Below are the code and all the weights of a small trained network. Each question names an input and a class and asks about switching units off, where a switched-off unit gives its printed mean instead of its output.

import numpy as np


def w(rows, s, z=0):
    codes = np.array(rows[::2]) - 128.0
    scale = np.full(codes.shape[1], s)
    scale[-1] = z or s
    return codes * scale


def f(y):
    return np.maximum(y, 0)


def log_softmax(a):
    a = a - a.max(-1, keepdims=True)
    return a - np.log(np.exp(a).sum(-1, keepdims=True))


def net(x, mask):
    res = np.array(x, float).reshape(1, 6) / 4 @ E
    y = f(res @ A[0][:, :-1].T + A[0][:, -1])
    res = res + np.where(mask, y, B[0][:, -1]) @ B[0][:, :-1]
    return log_softmax(res[-1] @ U[:, :-1].T + U[:, -1])


A, B = {}, {}
E = w([
[221,159,197,191,109,62,179,29,104,153,112,142],'x0',
[121,54,148,218,179,96,141,156,104,149,100,116],'x1',
[176,173,96,55,174,107,170,174,156,149,103,219],'x2',
[120,231,107,133,142,148,123,164,75,166,83,159],'x3',
[71,143,168,207,93,60,84,161,161,136,93,112],'x4',
[157,195,154,182,60,114,215,79,133,65,1,154],'x5',
],0.0089)
A[0] = w([
[115,118,87,91,152,172,147,142,136,103,92,139,90],'neuron 1',
[141,156,157,166,127,89,147,112,123,120,66,146,142],'neuron 2',
[135,61,183,200,130,74,96,118,140,158,171,71,50],'neuron 3',
[170,165,152,129,95,101,189,80,116,149,102,177,165],'neuron 4',
[111,130,148,202,124,103,161,147,103,125,75,115,59],'neuron 5',
[128,77,171,148,120,83,91,63,158,133,168,96,124],'neuron 6',
[59,164,125,139,116,113,75,160,152,129,109,125,13],'neuron 7',
[130,170,125,91,117,116,120,151,137,162,128,150,127],'neuron 8',
[254,236,145,119,105,99,201,92,127,131,93,170,187],'neuron 9',
[98,107,93,59,178,159,71,181,128,151,212,124,177],'neuron 10',
[99,144,95,56,144,184,108,140,107,145,166,98,175],'neuron 11',
[150,146,100,47,95,139,158,131,196,70,128,166,207],'neuron 12',
[112,139,159,166,43,155,119,38,73,86,135,67,251],'neuron 13',
[210,82,128,101,153,156,186,52,110,108,154,131,161],'neuron 14',
],0.0094,0.0022)
B[0] = w([
[128,152,153,159,94,174,128,111,171,125,134,110,165],'neuron 1',
[156,137,102,141,174,174,110,157,106,170,106,151,192],'neuron 2',
[112,121,115,78,82,132,194,69,254,109,145,162,220],'neuron 3',
[167,115,106,125,178,185,103,123,93,153,140,117,208],'neuron 4',
[140,177,134,222,152,157,124,156,131,156,86,124,187],'neuron 5',
[104,122,146,89,88,111,142,88,177,92,161,107,206],'neuron 6',
[175,80,155,160,172,121,144,123,135,146,133,105,168],'neuron 7',
[121,127,80,100,102,178,94,89,144,111,145,144,162],'neuron 8',
[202,126,107,105,214,199,130,87,81,213,164,164,253],'neuron 9',
[192,59,133,219,168,128,59,72,91,150,195,33,243],'neuron 10',
[152,121,105,169,129,158,98,95,143,128,140,95,206],'neuron 11',
[92,177,133,131,78,186,142,154,191,103,54,104,204],'neuron 12',
[116,139,102,184,83,151,43,128,151,89,123,52,234],'neuron 13',
[166,39,158,211,148,113,146,112,180,183,172,101,208],'neuron 14',
],0.0096,0.014)
U = w([
[54,151,121,123,18,127,93,118,161,72,126,93,238],'0',
[181,98,117,157,185,142,91,108,102,158,159,110,155],'1',
[77,171,142,173,140,113,124,210,86,123,42,125,103],'2',
[128,176,99,2,159,141,118,126,57,146,126,203,2],'3',
[125,158,120,111,102,154,191,111,184,140,97,174,153],'4',
[78,71,159,87,110,44,178,118,150,103,174,132,32],'5',
],0.0099,0.0031)

Each question gives the input, the list of numbers given to net, and the class t.
The units are the neurons (one row each of A and B). Each row of codes is followed by its name. A weight is (code - 128) times the scale printed after its matrix; where a second scale follows, it is the last column's (A, B and U).
mask holds one flag per neuron, in row order. A switched-off neuron (its flag False) gives its mean, the last column of its row in B, instead of its output. The means were averaged over made-up inputs and are rounded, as every weight is.
A unit's drop is (log p(t) with every unit on - log p(t) with that unit switched off) / (log p(t) with every unit on - log p(t) with every unit switched off).
The circuit of an input: a set's keep is (log p(t) with only the set's units on - log p(t) with every unit switched off) / (log p(t) with every unit on - log p(t) with every unit switched off). Starting from the 12 units with the biggest drops (on a tie, the unit counted first), units are removed one at a time, each time the one whose removal leaves the highest keep (on an exact tie, the one counted first), for as long as the keep stays at least 0.8.
circuit, biggest first: the units of the circuit, biggest drop first
unit that matters most: the unit with the biggest drop
top k neurons: the k neurons with the biggest drops, biggest first
drop when u is switched off: that unit's drop, to one decimal
input [5,-4,7,8,8,8], class 1: unit that matters most	neuron 5
input [7,-6,7,5,6,3], class 3: top 2 neurons	[neuron 10; neuron 14]
input [-6,4,6,-1,5,8], class 2: top 2 neurons	[neuron 3; neuron 10]
input [3,2,-5,8,8,0], class 2: circuit, biggest first	[neuron 10; neuron 5]
input [-4,-4,0,6,6,5], class 2: circuit, biggest first	[neuron 10; neuron 3]
input [1,-5,7,6,-8,8], class 3: circuit, biggest first	[neuron 10; neuron 9]
input [0,-8,4,-6,3,3], class 4: top 2 neurons	[neuron 12; neuron 10]
input [-5,-3,1,-5,5,8], class 2: top 2 neurons	[neuron 3; neuron 6]
input [8,1,8,-7,8,-3], class 4: circuit, biggest first	[neuron 10; neuron 3]
input [-8,-5,5,-1,7,8], class 4: top 2 neurons	[neuron 13; neuron 10]
input [8,7,-6,-2,-4,-1], class 4: top 2 neurons	[neuron 3; neuron 10]
input [2,1,6,-1,3,-2], class 3: top 3 neurons	[neuron 10; neuron 14; neuron 13]
input [5,-2,6,5,3,-4], class 3: circuit, biggest first	[neuron 10; neuron 14; neuron 13]
input [8,2,-4,-3,-1,-4], class 0: unit that matters most	neuron 13
input [-7,-3,7,-2,3,2], class 0: top 2 neurons	[neuron 9; neuron 12]
input [-2,0,-5,0,4,6], class 2: top 2 neurons	[neuron 5; neuron 2]
input [-3,-7,1,5,4,2], class 4: top 3 neurons	[neuron 10; neuron 13; neuron 12]
input [-8,-4,4,-1,-2,2], class 0: top 2 neurons	[neuron 12; neuron 9]
input [-5,-6,8,4,3,8], class 3: drop when neuron 3 is switched off	0.1
input [-2,6,-4,-2,-5,2], class 0: drop when neuron 10 is switched off	0.2
input [-8,1,-2,7,-5,6], class 0: circuit, biggest first	[neuron 9]
input [-6,6,2,8,-8,8], class 3: drop when neuron 9 is switched off	0.2
